Below is a small trained network, with its code and all its weights. Each question gives an input and a target symbol and asks what happens when units are switched off, that is, made to give their printed mean instead of their output.

import numpy as np


def w(rows, s, z=0):
    codes = np.array(rows[::2]) - 128.0
    scale = np.full(codes.shape[1], s)
    scale[-1] = z or s
    return codes * scale


def f(y):
    return np.maximum(y, 0)


def softmax(a):
    e = np.exp(a - a.max(-1, keepdims=True))
    return e / e.sum(-1, keepdims=True)


def log_softmax(a):
    a = a - a.max(-1, keepdims=True)
    return a - np.log(np.exp(a).sum(-1, keepdims=True))


def net(x, mask):
    ids = ['ΦΨαβητ'.index(c) for c in x.split()]
    T = len(ids)
    res = E[ids] + P[:T]
    r = res
    for j in range(2):
        rows = slice(4 * j, 4 * j + 4)
        q, k, v = (r @ M[0][rows].T for M in (Q, K, V))
        z = softmax(np.where(np.tri(T) > 0, q @ k.T / 4**0.5, -1e9)) @ v
        o = O[0][rows]
        res = res + np.where(mask[j], z, o[:, -1]) @ o[:, :-1]
    y = f(res @ A[0][:, :-1].T + A[0][:, -1])
    res = res + np.where(mask[2:10], y, B[0][:, -1]) @ B[0][:, :-1]
    return log_softmax(res[-1] @ U[:, :-1].T + U[:, -1])


Q, K, V, O, A, B = {}, {}, {}, {}, {}, {}
E = w([
[89,161,156],'Φ',
[123,152,101],'Ψ',
[97,155,4],'α',
[142,180,142],'β',
[183,149,78],'η',
[109,171,124],'τ',
],0.019)
P = w([
[19,2,155],'0',
[129,235,30],'1',
[134,230,61],'2',
[132,223,74],'3',
[135,218,87],'4',
[128,220,88],'5',
[132,218,94],'6',
[138,212,87],'7',
[141,219,81],'8',
[176,214,46],'9',
],0.0056)
Q[0] = w([
[106,247,26],'h0',
[115,254,102],'h0',
[154,116,186],'h0',
[153,70,193],'h0',
[94,239,86],'h1',
[92,33,106],'h1',
[145,132,157],'h1',
[130,114,118],'h1',
],0.018)
K[0] = w([
[58,50,40],'h0',
[63,24,95],'h0',
[157,109,184],'h0',
[174,149,189],'h0',
[173,8,208],'h1',
[147,228,102],'h1',
[120,100,103],'h1',
[119,165,133],'h1',
],0.017)
V[0] = w([
[205,157,190],'h0',
[137,85,96],'h0',
[201,181,103],'h0',
[230,3,91],'h0',
[87,148,46],'h1',
[137,162,63],'h1',
[99,247,132],'h1',
[208,217,85],'h1',
],0.017)
O[0] = w([
[139,48,134,1],'h0',
[87,161,138,144],'h0',
[114,88,204,117],'h0',
[3,161,155,45],'h0',
[204,187,134,175],'h1',
[158,175,162,134],'h1',
[201,110,210,160],'h1',
[106,157,229,79],'h1',
],0.022,0.016)
A[0] = w([
[70,197,26,86],'n0',
[104,44,216,112],'n1',
[149,126,232,87],'n2',
[155,222,120,106],'n3',
[95,31,24,1],'n4',
[233,44,254,108],'n5',
[57,63,44,129],'n6',
[192,18,86,126],'n7',
],0.0067,0.0069)
B[0] = w([
[64,134,165,184],'n0',
[186,139,132,128],'n1',
[174,126,95,143],'n2',
[133,84,116,253],'n3',
[2,155,156,147],'n4',
[88,177,153,148],'n5',
[133,101,90,135],'n6',
[126,88,162,193],'n7',
],0.02,0.03)
U = w([
[94,119,85,107],'Φ',
[103,222,2,114],'Ψ',
[132,195,81,33],'α',
[130,117,179,101],'β',
[88,174,127,83],'η',
[148,139,72,252],'τ',
],0.0075,0.0034)

Each question gives the input, a string of symbols that net reads in full, and the target symbol t.
The units are the heads (4 rows each of Q, K, V and O) and the neurons (one row each of A and B). Each row of codes is followed by its name. A weight is (code - 128) times the scale printed after its matrix; where a second scale follows, it is the last column's (O, A, B and U).
mask holds one flag per unit, heads first, then neurons. A switched-off unit (its flag False) gives its mean, the last column of its rows in O or B, instead of its output. The means were averaged over made-up inputs and are rounded, as every weight is.
A unit's drop is (log p(t) with every unit on - log p(t) with that unit switched off) / (log p(t) with every unit on - log p(t) with every unit switched off).
The circuit of an input: a set's keep is (log p(t) with only the set's units on - log p(t) with every unit switched off) / (log p(t) with every unit on - log p(t) with every unit switched off). Starting from all 10 units, units are removed one at a time, each time the one whose removal leaves the highest keep (on an exact tie, the one counted first), for as long as the keep stays at least 0.8.
circuit, biggest first: the units of the circuit, biggest drop first
most important unit: the unit with the biggest drop
k most important neurons: the k neurons with the biggest drops, biggest first
drop of u: that unit's drop, to one decimal
input η Ψ η β, target η: most important unit => h0
input α Φ α τ τ η Φ, target α: circuit, biggest first => [h1; n7; n2]
input β τ η, target β: circuit, biggest first => [h0; n7]
input α β α, target α: circuit, biggest first => [h1; n7; n2]
input Ψ β Ψ η β τ η, target Ψ: circuit, biggest first => [n7; h0]
input α β η β α, target α: 2 most important neurons => [n2; n7]
input η τ Ψ Ψ Ψ η η Φ, target η: circuit, biggest first => [h0; h1]
input β τ τ, target β: 2 most important neurons => [n7; n5]
input η β Φ, target η: drop of h0 => 0.8
input Ψ Ψ τ η Ψ Φ Φ, target Ψ: drop of h0 => 0.1
input Φ Φ η Ψ, target Φ: drop of n1 => 0.0
input β β Φ Φ, target β: drop of n5 => 0.1
